Below is a small trained network, with its code and all its weights. Each question gives an input and a class and asks what happens when units are switched off, that is, made to give their printed mean instead of their output.

import numpy as np


def w(rows, s, z=0):
    codes = np.array(rows[::2]) - 128.0
    scale = np.full(codes.shape[1], s)
    scale[-1] = z or s
    return codes * scale


def f(y):
    return y / 2 * (1 + np.tanh(0.7978845608 * (y + 0.044715 * y**3)))


def log_softmax(a):
    a = a - a.max(-1, keepdims=True)
    return a - np.log(np.exp(a).sum(-1, keepdims=True))


def net(x, mask):
    res = np.array(x, float).reshape(1, 5) / 4 @ E
    y = f(res @ A[0][:, :-1].T + A[0][:, -1])
    res = res + np.where(mask, y, B[0][:, -1]) @ B[0][:, :-1]
    return log_softmax(res[-1] @ U[:, :-1].T + U[:, -1])


A, B = {}, {}
E = w([
[125,123,133,123,128,126,135],'x0',
[135,167,27,58,128,59,160],'x1',
[185,214,169,165,234,91,164],'x2',
[255,42,130,98,172,161,114],'x3',
[177,212,133,113,70,239,210],'x4',
],0.0075)
A[0] = w([
[210,87,132,102,139,139,122,63],'n1',
[166,185,171,55,53,161,177,79],'n2',
[144,170,14,56,133,103,126,184],'n3',
[155,172,145,137,194,101,151,61],'n4',
[39,188,141,183,105,85,157,112],'n5',
[145,183,116,123,226,95,160,80],'n6',
[174,86,127,142,129,159,124,3],'n7',
[194,79,105,86,172,162,116,75],'n8',
[152,149,162,139,78,175,211,105],'n9',
[219,84,84,112,166,146,128,88],'n10',
[117,113,216,208,122,223,102,104],'n11',
[201,199,136,164,166,80,123,59],'n12',
[135,197,128,129,230,99,160,132],'n13',
[189,88,76,114,145,134,137,71],'n14',
[107,83,110,102,173,56,56,52],'n15',
[195,64,111,112,200,179,86,115],'n16',
[102,65,24,2,18,146,94,86],'n17',
[152,148,20,29,123,64,192,1],'n18',
[62,81,117,105,191,42,93,173],'n19',
[168,187,71,101,86,193,190,100],'n20',
],0.0074,0.0048)
B[0] = w([
[32,181,120,102,134,134,145,159],'n1',
[115,109,62,195,231,140,95,193],'n2',
[182,108,202,87,107,42,105,225],'n3',
[82,83,151,202,86,193,159,158],'n4',
[84,222,87,40,115,156,146,209],'n5',
[144,73,172,207,91,193,152,179],'n6',
[10,168,152,175,118,131,82,125],'n7',
[33,218,104,98,110,146,123,167],'n8',
[144,101,112,152,216,106,87,190],'n9',
[74,170,95,86,109,136,122,177],'n10',
[167,103,182,100,136,41,46,206],'n11',
[105,88,146,180,95,192,150,169],'n12',
[123,100,142,154,78,183,187,205],'n13',
[48,170,136,127,108,107,127,144],'n14',
[143,98,71,204,187,147,108,182],'n15',
[80,205,108,78,95,116,146,201],'n16',
[131,57,157,200,93,207,202,253],'n17',
[56,118,235,155,117,18,2,185],'n18',
[179,120,70,142,173,146,128,236],'n19',
[151,92,77,181,220,89,81,214],'n20',
],0.0081,0.0065)
U = w([
[158,104,31,173,230,131,97,85],'0',
[141,117,251,120,116,54,60,106],'1',
[134,76,158,178,65,219,179,78],'2',
[59,228,67,81,108,146,137,106],'3',
[187,126,107,105,134,125,143,247],'4',
],0.011,0.014)

Each question gives the input, the list of numbers given to net, and the class t.
The units are the neurons (one row each of A and B). Each row of codes is followed by its name. A weight is (code - 128) times the scale printed after its matrix; where a second scale follows, it is the last column's (A, B and U).
mask holds one flag per neuron, in row order. A switched-off neuron (its flag False) gives its mean, the last column of its row in B, instead of its output. The means were averaged over made-up inputs and are rounded, as every weight is.
A unit's drop is (log p(t) with every unit on - log p(t) with that unit switched off) / (log p(t) with every unit on - log p(t) with every unit switched off).
The circuit of an input: a set's keep is (log p(t) with only the set's units on - log p(t) with every unit switched off) / (log p(t) with every unit on - log p(t) with every unit switched off). Starting from the 12 units with the biggest drops (on a tie, the unit counted first), units are removed one at a time, each time the one whose removal leaves the highest keep (on an exact tie, the one counted first), for as long as the keep stays at least 0.8.
circuit, biggest first: the units of the circuit, biggest drop first
unit that matters most: the unit with the biggest drop
k most important neurons: the k neurons with the biggest drops, biggest first
drop of u: that unit's drop, to one decimal
input [3,3,3,6,5], class 3: circuit, biggest first : (n8 n10 n1)
input [5,7,5,0,7], class 0: circuit, biggest first : (n20)
input [5,6,-2,7,4], class 3: circuit, biggest first : (n8 n10)
input [-5,7,-7,8,0], class 3: circuit, biggest first : (n8 n10)
input [1,3,7,-7,-1], class 2: circuit, biggest first : (n6 n13)
input [-4,7,-4,-4,-2], class 1: 2 most important neurons : (n18 n3)
input [5,-3,-4,-1,-7], class 0: 2 most important neurons : (n15 n19)
input [-2,3,6,-5,2], class 2: circuit, biggest first : (n6 n13)
input [1,1,2,4,6], class 0: circuit, biggest first : (n20 n2)
input [-4,-6,-4,-7,1], class 3: 2 most important neurons : (n5 n3)
input [-3,3,4,0,7], class 0: 2 most important neurons : (n20 n2)
input [5,8,-4,-3,2], class 1: 2 most important neurons : (n18 n3)
input [-6,8,6,-8,7], class 1: 3 most important neurons : (n18 n3 n19)
input [3,0,1,8,-7], class 3: unit that matters most : n16
input [0,1,7,-5,8], class 0: 4 most important neurons : (n20 n2 n9 n17)
input [1,-6,8,-6,-3], class 2: circuit, biggest first : (n13 n4)
input [6,-8,7,-6,4], class 1: 3 most important neurons : (n11 n17 n19)
input [-2,6,6,6,-2], class 1: 4 most important neurons : (n18 n3 n17 n5)
input [1,7,8,-6,4], class 2: circuit, biggest first : (n13 n6)
input [8,8,-6,-4,1], class 1: unit that matters most : n18
input [-1,1,-7,-7,-7], class 0: 2 most important neurons : (n19 n15)
input [-3,0,1,5,6], class 0: 4 most important neurons : (n20 n2 n9 n5)
input [-4,1,-7,8,3], class 3: 2 most important neurons : (n8 n16)
input [-7,-7,-6,-6,4], class 1: drop of n3 : -0.1
